What each symbol does to the units:
χ: s387->s66, s289->s102, s766->s936, s66->s21, s223->s599, s617->s867, s867->s289, s853->s955, s39->s448, s84->s96, s96->s728, s21->s389, s929->s85, s644->s268, s599->s398, s308->s223, s268->s520, s835->s308, s500->s257, s42->s259, s173->s809, s152->s141, s809->s470, s92->s853, s259->s835, s780->s685, s955->s85, s398->s398, s949->s173, s178->s766, s448->s816, s385->s87, s728->s387, s637->s949, s257->s288, s613->s159, s112->s268, s936->s361, s560->s361, s470->s21, s361->s560, s358->s115, s381->s97, s102->s613, s87->s358, s97->s812, s288->s929, s85->s112, s976->s178, s46->s308, s389->s500, s812->s21, s520->s637, s551->s112, s319->s46, s816->s792, s655->s560, s159->s319, s685->s835, s141->s385, s183->s560, s15->s520, s792->s152, s115->s551
π: s387->s812, s289->s617, s766->s976, s66->s728, s223->s46, s617->s780, s867->s685, s853->s21, s39->s835, s84->s929, s96->s85, s21->s387, s929->s257, s644->s42, s599->s308, s308->s381, s268->s551, s835->s115, s500->s389, s42->s102, s173->s637, s152->s816, s809->s470, s92->s66, s259->s613, s780->s599, s955->s766, s398->s223, s949->s520, s178->s560, s448->s637, s385->s152, s728->s84, s637->s15, s257->s470, s613->s289, s112->s115, s936->s178, s560->s183, s470->s809, s361->s387, s358->s385, s381->s936, s102->s867, s87->s141, s97->s361, s288->s500, s85->s766, s976->s398, s46->s780, s389->s173, s812->s381, s520->s268, s551->s358, s319->s812, s816->s39, s655->s955, s159->s97, s685->s398, s141->s792, s183->s853, s15->s112, s792->s448, s115->s87
κ: s387->s85, s289->s42, s766->s655, s66->s183, s223->s159, s617->s599, s867->s816, s853->s387, s39->s42, s84->s257, s96->s288, s21->s96, s929->s470, s644->s613, s599->s319, s308->s812, s268->s173, s835->s102, s500->s173, s42->s867, s173->s15, s152->s39, s809->s520, s92->s728, s259->s289, s780->s308, s955->s257, s398->s46, s949->s268, s178->s381, s448->s259, s385->s816, s728->s929, s637->s112, s257->s92, s613->s617, s112->s87, s936->s560, s560->s853, s470->s551, s361->s976, s358->s152, s381->s178, s102->s685, s87->s87, s97->s766, s288->s389, s85->s500, s976->s955, s46->s97, s389->s637, s812->s936, s520->s551, s551->s385, s319->s599, s816->s835, s655->s92, s159->s955, s685->s223, s141->s448, s183->s21, s15->s115, s792->s644, s115->s141

In the rows, 466 means zero.

The rows follow the links: the fewer symbols apart two units are, the more alike their rows tend to be.

Name the unit of each row.
441 472 310 574 695 592 427 597 322 280 455 285 484 450 84 265 570 627 646 584 385 497 679 561 471 657 336 317 667 533 332 342 545 645 331 840 213 360 687 528 578 387 637 404 331 495 626 485 514 380 454 469 359 386 499 106 673 455 273 529 305 300 358 442 405 -> s816
700 597 312 470 292 347 474 446 594 539 705 203 145 435 533 649 379 598 383 440 335 531 522 492 554 212 597 347 525 444 560 869 572 430 437 534 577 611 424 479 551 553 712 511 495 622 175 289 402 521 731 549 378 688 294 474 504 270 225 397 672 558 294 183 331 -> s685
653 718 339 540 585 236 516 486 339 556 713 337 387 342 447 448 534 595 500 420 199 568 528 663 262 344 306 410 276 398 247 631 529 706 351 816 511 685 396 505 541 554 628 421 247 602 472 628 300 283 703 475 435 723 346 144 402 442 270 392 426 259 243 291 436 -> s42
353 282 473 279 605 378 426 454 516 565 277 522 693 557 480 521 599 247 409 674 665 433 421 419 529 468 802 566 303 441 660 361 245 405 355 410 432 526 443 482 294 549 223 497 215 312 625 461 772 652 237 486 706 330 493 637 203 494 544 361 406 526 773 771 537 -> s112
345 422 734 432 388 690 576 564 311 278 303 468 532 610 440 228 585 650 624 430 513 368 370 451 456 713 324 502 811 337 509 350 319 609 871 445 344 296 575 326 235 564 716 428 347 424 476 715 435 404 383 433 612 123 615 325 526 450 673 622 396 613 557 683 518 -> s389
727 670 289 497 330 223 492 440 492 649 731 307 206 374 572 624 393 546 374 431 279 515 463 522 458 149 542 413 354 410 435 811 536 488 406 599 620 714 376 494 532 607 649 539 422 605 234 382 348 465 752 537 397 762 280 447 411 307 272 375 603 454 284 193 386 -> s617
434 491 440 570 690 629 455 635 351 296 385 273 557 479 162 188 572 705 634 506 443 480 654 636 368 690 303 329 732 463 342 341 482 601 445 819 225 363 674 464 493 398 675 359 283 419 605 631 480 369 445 508 444 258 553 63 683 429 325 567 311 346 406 514 405 -> s448
394 405 680 445 528 621 494 663 505 401 197 398 665 605 482 282 612 644 592 426 589 320 395 553 323 588 432 498 723 373 628 470 232 464 693 557 452 564 469 450 136 586 565 447 223 246 463 779 626 555 464 588 721 67 602 301 498 388 601 499 459 593 661 772 466 -> s637
460 446 724 696 369 518 235 624 508 551 267 527 625 518 558 409 320 694 668 418 463 490 579 225 560 204 427 638 462 747 274 388 501 459 683 482 644 585 319 509 617 362 486 466 886 414 505 748 545 579 384 530 346 325 648 375 753 295 697 524 569 365 374 647 629 -> s21
387 482 489 639 551 494 413 477 629 513 433 664 533 355 555 539 322 427 336 113 391 386 392 592 74 552 64 470 461 611 317 492 583 145 338 350 566 527 397 510 674 234 134 345 770 312 549 477 310 368 560 507 302 607 448 535 587 758 415 400 524 372 437 301 409 -> s361
709 712 286 511 494 171 500 424 400 612 762 335 323 324 492 507 476 536 431 434 208 532 482 605 383 243 426 415 230 415 321 717 558 624 336 722 599 725 405 523 556 613 618 500 306 660 378 527 312 349 703 478 387 809 318 334 343 436 290 370 511 327 231 228 421 -> s102
413 420 591 269 409 291 493 392 435 600 424 591 595 543 679 527 558 259 423 588 591 459 310 365 568 354 765 660 179 299 606 427 220 515 551 292 618 581 290 446 183 675 326 536 268 421 471 595 597 588 314 449 746 433 516 682 76 443 702 367 499 556 663 688 610 -> s809
420 436 503 617 340 615 454 518 777 450 393 449 338 460 580 577 287 604 344 143 454 387 462 519 264 470 193 391 771 595 524 636 593 62 518 270 538 422 511 482 606 281 379 384 858 336 303 291 363 452 659 531 278 434 436 587 755 502 387 469 631 594 449 285 333 -> s812

Each walk starts at a row. The symbols on each line, taken left to right, move it on to the next unit.
Each answer is a row, close to the row of the unit it stands for.
---
620 672 376 530 631 318 537 578 378 532 589 298 560 346 396 335 548 635 536 374 280 471 556 740 207 424 294 428 365 406 318 636 444 674 352 877 536 764 423 579 409 592 606 438 128 489 476 765 393 334 675 543 521 548 390 79 388 404 291 423 397 296 314 468 412
κ χ χ χ κ χ π χ: 427 430 408 436 393 598 555 376 636 405 556 544 290 433 558 586 358 404 236 134 441 389 309 617 201 649 163 329 667 439 567 599 573 86 415 217 447 354 541 409 519 339 319 374 643 359 355 177 272 348 624 458 370 589 320 673 529 715 325 440 522 609 547 212 288
κ χ χ κ π χ χ π κ: 578 477 321 387 245 466 570 337 604 484 686 398 150 433 600 705 358 467 289 312 405 492 365 523 433 374 449 307 553 380 603 800 573 227 449 268 518 442 483 445 500 479 550 463 595 542 162 126 304 419 693 494 368 674 273 721 464 451 278 406 676 688 416 149 292
---
349 427 668 392 382 634 648 475 252 227 369 504 490 588 445 229 565 570 569 458 493 429 356 431 475 769 311 459 753 281 515 265 346 650 822 376 303 195 598 276 201 603 715 436 299 446 489 637 383 355 352 380 580 204 613 396 462 497 701 638 365 588 536 649 468
π κ κ π κ κ π χ κ: 427 407 604 398 546 454 440 602 613 600 257 417 701 574 609 461 558 469 461 465 629 346 374 553 320 409 604 563 459 388 676 556 200 397 562 522 631 793 342 523 146 624 373 460 169 221 457 777 671 619 451 580 806 216 553 462 292 432 584 386 505 547 689 785 472
κ κ χ κ χ κ χ π: 371 298 260 371 729 528 312 409 430 415 395 422 604 461 188 480 534 199 444 804 647 515 611 395 700 557 756 410 329 593 497 212 471 504 97 578 249 284 587 556 585 361 246 516 312 428 677 213 688 568 215 399 468 428 452 502 416 487 348 427 265 366 569 533 494
---
378 361 322 496 772 599 385 523 324 310 374 331 544 458 62 304 539 455 594 712 541 516 648 467 587 667 533 335 553 554 423 205 550 575 199 734 161 249 707 546 590 306 448 429 311 466 699 344 614 469 301 430 402 320 518 224 632 486 277 533 259 319 508 522 458
κ κ κ π χ: 683 605 217 558 563 404 480 510 418 451 685 175 314 364 264 461 518 654 545 551 302 521 655 647 419 362 422 275 525 468 373 648 596 633 291 849 400 532 569 538 613 460 690 465 245 608 414 403 410 397 660 546 340 592 374 137 573 357 144 394 464 364 240 223 357
χ κ χ κ χ χ κ κ κ: 397 409 672 394 432 600 538 613 463 412 240 429 625 628 555 272 608 620 522 409 566 354 339 542 349 602 456 512 697 327 627 460 236 484 780 470 485 546 462 382 121 601 598 422 218 310 453 791 577 524 448 515 728 88 629 365 401 468 660 519 480 606 633 783 453
---
430 408 561 270 370 301 482 333 344 583 472 679 548 483 616 578 514 179 363 661 590 506 306 246 707 369 774 635 112 357 543 339 319 603 521 266 559 479 304 413 293 630 331 568 357 491 508 502 572 572 264 406 647 561 488 755 103 467 727 420 438 515 614 699 628
π χ κ π π χ π: 352 318 286 444 762 582 375 482 369 316 364 391 591 514 81 370 576 340 522 777 624 501 661 441 624 647 660 365 492 554 463 189 485 531 153 667 176 299 667 559 575 276 349 440 333 433 710 271 672 491 251 424 468 369 496 348 529 476 311 504 239 347 547 523 464
κ κ π π π π κ: 556 446 399 448 237 577 500 471 690 455 531 237 147 502 544 645 321 642 384 350 476 432 467 472 493 337 513 262 764 493 664 791 592 187 529 348 475 467 534 419 528 467 620 442 640 462 137 165 446 524 677 558 366 467 318 623 661 308 262 490 701 700 418 278 274
---
361 476 447 395 449 477 580 251 363 410 587 809 433 381 573 521 379 159 269 315 413 480 255 447 388 711 255 481 281 376 339 292 553 432 417 164 429 236 444 368 525 404 214 484 612 536 550 326 226 280 410 300 391 733 428 734 262 818 610 477 367 429 508 320 478
κ κ π χ κ κ: 370 425 628 319 347 610 656 436 156 236 445 569 451 532 405 256 563 482 564 576 506 481 340 341 627 763 407 520 635 278 435 196 387 722 814 348 268 145 597 281 284 612 717 504 367 594 508 547 368 344 288 306 531 312 596 480 406 488 740 641 344 573 527 575 522
π κ κ κ κ π π χ χ: 437 439 370 557 690 671 443 601 335 277 392 272 534 468 99 202 564 649 643 596 467 444 654 565 464 683 371 352 686 522 349 317 515 586 351 816 199 348 705 541 520 354 589 400 336 457 667 533 524 421 424 468 397 279 541 78 718 451 284 537 293 332 394 512 429
---
466 450 647 549 325 399 348 421 268 457 405 656 538 473 499 417 392 442 658 671 447 553 519 103 834 314 594 676 288 623 222 177 499 671 636 334 523 313 364 391 614 448 524 568 780 637 585 582 478 536 229 365 310 507 612 484 555 341 770 554 456 356 313 593 698
χ κ π π π: 594 461 359 429 195 545 514 403 669 453 557 270 140 487 558 687 343 542 339 406 505 467 426 437 577 309 609 311 713 427 720 795 568 202 520 286 503 407 496 428 465 489 624 500 609 507 136 108 457 591 638 597 392 509 331 663 607 317 340 452 694 746 397 234 289
χ κ π π π π κ χ: 352 448 396 413 475 510 608 286 446 381 593 722 472 385 522 508 402 178 226 236 442 405 285 627 168 790 138 418 371 369 416 363 513 285 394 196 402 280 506 379 479 376 199 413 510 419 563 289 197 248 457 331 414 612 398 664 340 852 510 447 361 437 542 258 345
---
485 482 656 663 450 419 176 580 496 584 318 538 601 464 514 470 312 641 669 479 434 493 636 251 600 171 487 613 372 758 257 382 549 489 543 488 667 610 292 553 727 341 401 493 901 454 540 692 561 574 389 550 329 461 597 362 721 286 580 486 556 274 313 578 655
κ χ π π π π κ: 308 382 608 312 374 512 610 283 212 280 491 759 480 492 492 366 534 240 472 535 497 518 308 354 585 753 393 580 383 344 437 125 413 657 648 184 315 119 502 301 351 528 465 496 446 528 586 471 352 297 188 237 504 428 499 605 291 635 760 589 279 509 559 572 599
κ κ κ κ π χ: 393 304 285 332 702 418 342 375 447 509 400 499 550 490 311 561 548 144 425 762 666 544 556 340 726 487 833 451 222 508 535 258 439 442 86 483 344 392 522 536 537 391 178 499 355 450 684 217 733 575 253 417 525 514 442 620 350 488 381 406 310 385 595 570 523
---
471 548 384 564 684 572 474 582 307 318 490 274 490 429 133 213 537 720 626 524 348 507 639 601 401 643 274 316 656 520 319 395 562 673 343 854 256 384 683 522 559 398 672 408 291 524 587 551 441 325 516 485 390 388 496 51 676 430 262 573 314 290 353 430 418
κ π χ π κ κ: 717 694 282 523 480 190 503 466 419 573 779 291 329 330 439 515 505 551 440 453 221 537 522 634 366 270 438 414 269 412 331 696 546 670 364 749 574 660 431 530 585 582 635 498 296 673 402 527 346 328 717 537 381 796 326 296 360 391 264 366 510 305 229 232 426
χ π π κ χ: 569 446 360 436 198 537 489 444 677 487 544 223 137 496 541 670 365 564 359 433 481 464 455 438 595 272 613 324 752 440 713 810 538 264 510 346 501 478 514 440 480 473 647 489 593 517 145 157 467 566 637 575 404 499 353 654 618 257 319 464 684 726 426 281 311
---
375 344 587 339 568 488 451 602 562 529 210 435 709 609 547 390 626 438 499 524 671 350 385 505 380 496 642 550 518 388 709 472 181 402 565 468 497 618 435 466 172 571 393 452 155 216 530 663 731 657 375 585 779 169 562 455 323 421 609 408 485 576 748 836 480
π π χ π κ π κ π: 395 292 303 315 694 376 330 402 493 545 403 486 627 481 342 575 558 164 397 800 678 512 539 364 652 464 855 493 204 501 611 298 382 429 139 487 376 461 489 581 442 416 167 497 288 392 618 259 759 633 269 451 577 467 431 675 267 479 413 359 372 424 697 619 538
χ π π π κ χ π χ: 435 393 650 420 479 541 509 640 610 499 208 391 648 589 589 327 589 603 495 398 599 323 390 540 276 512 473 562 638 384 647 561 229 400 686 520 569 702 399 444 164 603 516 435 200 228 437 797 613 582 494 589 721 130 587 354 396 393 599 472 507 567 670 781 458
